X =
[[ -5.4  -1.9  14.9 -18.2  12.4  -0.4 -35.6  46.7  -3.3  -1.9]
 [ -3.3 -27.5 -17.1  -1.8 -25.0 -11.9   1.8  15.6  35.2   8.5]
 [ 14.3 -23.5 -12.0   4.7  -4.2 -25.2  11.9   1.7  22.1 -14.9]
 [ 10.6 -24.1 -10.2 -14.5   5.6 -31.0   6.2   6.7  14.5  -3.5]
 [-19.7  -5.1  -8.3 -26.4  -3.3  16.0  26.9 -16.8   5.4 -21.1]
 [ 20.7  40.9 -15.1 -11.1  49.3  22.1 -37.3  21.1  14.3  14.9]
 [-12.9   7.8 -10.6 -14.5   0.6  17.1  16.5 -11.5   6.9 -17.2]
 [-21.4  -1.3  -2.6  16.3  -5.4  -8.4   2.0  -9.9  42.2  -4.4]
 [ 16.4  36.7 -10.2 -15.0  39.6  23.1 -31.0  16.4  16.5  12.7]]
X[0, 0]: -5.4
X[-9]: [-5.4, -1.9, 14.9, -18.2, 12.4, -0.4, -35.6, 46.7, -3.3, -1.9]
X[:, -7]: [-18.2, -1.8, 4.7, -14.5, -26.4, -11.1, -14.5, 16.3, -15.0]
X[-5]: [-19.7, -5.1, -8.3, -26.4, -3.3, 16.0, 26.9, -16.8, 5.4, -21.1]
X[-2, -7]: 16.3
X[8, 9]: 12.7
X[2, -6]: -4.2
X[-4, -9]: 40.9
X[:, 4]: [12.4, -25.0, -4.2, 5.6, -3.3, 49.3, 0.6, -5.4, 39.6]
X[1, -1]: 8.5
X[3, 4]: 5.6
X[4, -10]: -19.7
X[1, 1]: -27.5
X[7, -8]: -2.6
X[-8, -4]: 1.8
X[-4, -4]: -37.3
X[-7]: [14.3, -23.5, -12.0, 4.7, -4.2, -25.2, 11.9, 1.7, 22.1, -14.9]
X[3, -2]: 14.5
X[0, 9]: -1.9
X[6, -1]: -17.2
X[:, -2]: [-3.3, 35.2, 22.1, 14.5, 5.4, 14.3, 6.9, 42.2, 16.5]
X[:, 2]: [14.9, -17.1, -12.0, -10.2, -8.3, -15.1, -10.6, -2.6, -10.2]
X[-4]: [20.7, 40.9, -15.1, -11.1, 49.3, 22.1, -37.3, 21.1, 14.3, 14.9]
X[:, -9]: [-1.9, -27.5, -23.5, -24.1, -5.1, 40.9, 7.8, -1.3, 36.7]
X[2, 6]: 11.9
X[8, -4]: -31.0
X[6, -4]: 16.5
X[1, -3]: 15.6
X[7, 6]: 2.0
X[-1, 4]: 39.6
X[:, 5]: [-0.4, -11.9, -25.2, -31.0, 16.0, 22.1, 17.1, -8.4, 23.1]
X[-4, 8]: 14.3

a =
[[ 12.4  18.9   3.1 -16.4 -15.9]
 [-19.4 -43.6 -23.8 -28.7 -21.0]
 [ -0.4  25.5  -4.4  10.1  13.5]
 [ 22.0  19.7   9.0 -16.7 -15.8]
 [ 18.2 -13.0  22.5  15.8  17.7]
 [-27.7 -30.0 -39.5 -23.3 -64.8]
 [-44.1 -62.2 -44.5 -22.0 -60.5]
 [ 26.2  27.5  18.8 -20.3 -24.6]
 [ 22.3  16.5   9.5 -13.4 -10.3]
 [ 19.1 -11.5  21.3  15.8  16.6]
 [-20.5   0.5 -17.0  33.1  -2.7]]
Indices start at 0.
(0, 0)	12.4
(7, 3)	-20.3
(3, 3)	-16.7
(4, 1)	-13.0
(0, 3)	-16.4
(8, 1)	16.5
(9, 1)	-11.5
(7, 2)	18.8
(4, 0)	18.2
(8, 3)	-13.4
(6, 1)	-62.2
(3, 4)	-15.8
(1, 2)	-23.8
(1, 4)	-21.0
(6, 4)	-60.5
(10, 2)	-17.0
(10, 3)	33.1
(10, 0)	-20.5
(2, 0)	-0.4
(6, 3)	-22.0
(8, 4)	-10.3
(3, 1)	19.7
(5, 2)	-39.5
(5, 1)	-30.0
(2, 2)	-4.4
(0, 1)	18.9
(1, 1)	-43.6

x =
[[ -3.9  31.1  -4.4 -39.7  17.9 -16.6  13.0  28.0  37.0  15.0  28.5  33.0]
 [ 39.0  21.0 -32.9  -3.2 -10.4 -32.5   4.5 -36.4  -0.9 -22.4 -30.5 -13.6]
 [ 15.0   8.9   8.7  -3.5  18.2   1.0 -22.9   3.4 -10.9 -29.0   5.7  13.0]
 [-15.9  37.2   8.6  14.8  23.2  -1.7  -8.9  47.8  -1.3 -23.6  -3.0 -34.8]]
x[0,0]: -3.9
x[-3,3]: -3.2
x[-1,-1]: -34.8
x[3,-9]: 14.8
x[0,4]: 17.9
x[:, -1]: [33.0, -13.6, 13.0, -34.8]
x[2,-6]: -22.9
x[2,3]: -3.5
x[-2,-7]: 1.0
x[-2]: [15.0, 8.9, 8.7, -3.5, 18.2, 1.0, -22.9, 3.4, -10.9, -29.0, 5.7, 13.0]
x[0,10]: 28.5
x[0,1]: 31.1
x[0]: [-3.9, 31.1, -4.4, -39.7, 17.9, -16.6, 13.0, 28.0, 37.0, 15.0, 28.5, 33.0]
x[0,-7]: -16.6
x[1,4]: -10.4
x[3,9]: -23.6
x[-4,7]: 28.0
x[:, 7]: [28.0, -36.4, 3.4, 47.8]
x[3,-8]: 23.2
x[0,2]: -4.4
x[-1]: [-15.9, 37.2, 8.6, 14.8, 23.2, -1.7, -8.9, 47.8, -1.3, -23.6, -3.0, -34.8]
x[-3,-11]: 21.0
x[0,6]: 13.0
x[1,-5]: -36.4
x[-1,6]: -8.9
x[:, 0]: [-3.9, 39.0, 15.0, -15.9]
x[-2,-3]: -29.0
x[-2,0]: 15.0
x[-2,7]: 3.4
x[:, -9]: [-39.7, -3.2, -3.5, 14.8]
x[3,-4]: -1.3

W = [[55, 71, 52, 59, 60, 62, 75], [49, 57, 68, 85, 52, 80, 95], [62, 60, 55, 53, 17, 54, 44], [51, 56, 45, 53, 64, 60, 73], [70, 60, 69, 57, 55, 56, 59], [66, 56, 71, 56, 53, 64, 66], [62, 56, 62, 61, 73, 61, 62], [46, 55, 73, 79, 83, 84, 67]]
Indices start at 0.
(0, 0)	55
(5, 4)	53
(1, 6)	95
(7, 2)	73
(7, 3)	79
(4, 2)	69
(1, 0)	49
(0, 3)	59
(6, 1)	56
(1, 3)	85
(7, 5)	84
(7, 1)	55
(0, 2)	52
(7, 6)	67
(3, 5)	60
(5, 1)	56
(6, 0)	62
(3, 3)	53
(0, 4)	60
(2, 3)	53
(2, 0)	62
(5, 3)	56
(1, 5)	80
(6, 3)	61
(4, 4)	55
(6, 4)	73
(2, 6)	44
(4, 5)	56

grid =
[[ 11 -23 -10  44 -14 -31 -27  33  19  21]
 [-28  23  18 -20 -11 -17  33 -16  10  -8]
 [ 25 -16  15   8  10 -32   0   0  21 -23]]
grid[0,0] => 11
grid[0] => [11, -23, -10, 44, -14, -31, -27, 33, 19, 21]
grid[0,7] => 33
grid[0,6] => -27
grid[0,1] => -23
grid[2,4] => 10
grid[2,1] => -16
grid[2] => [25, -16, 15, 8, 10, -32, 0, 0, 21, -23]
grid[1] => [-28, 23, 18, -20, -11, -17, 33, -16, 10, -8]
grid[1,0] => -28
grid[0,5] => -31

arr =
[[ 19.9  45.0 -66.8  47.7 -24.2 -64.4]
 [ 36.0 -33.0 -49.6  -9.5  65.8  50.8]
 [-55.6 -51.8   4.3 -34.7 -16.9 -40.2]
 [ 52.3 -31.1 -11.7  56.9 -20.1  48.2]]
arr[0,0]	19.9
arr[:, -1]	[-64.4, 50.8, -40.2, 48.2]
arr[-1,5]	48.2
arr[-3,1]	-33.0
arr[-1,-2]	-20.1
arr[0,-4]	-66.8
arr[-1,3]	56.9
arr[2,0]	-55.6
arr[0,-3]	47.7
arr[2,4]	-16.9
arr[-2,-5]	-51.8
arr[0]	[19.9, 45.0, -66.8, 47.7, -24.2, -64.4]
arr[2,-1]	-40.2
arr[1]	[36.0, -33.0, -49.6, -9.5, 65.8, 50.8]
arr[2]	[-55.6, -51.8, 4.3, -34.7, -16.9, -40.2]
arr[1,4]	65.8
arr[0,-5]	45.0
arr[2,-3]	-34.7
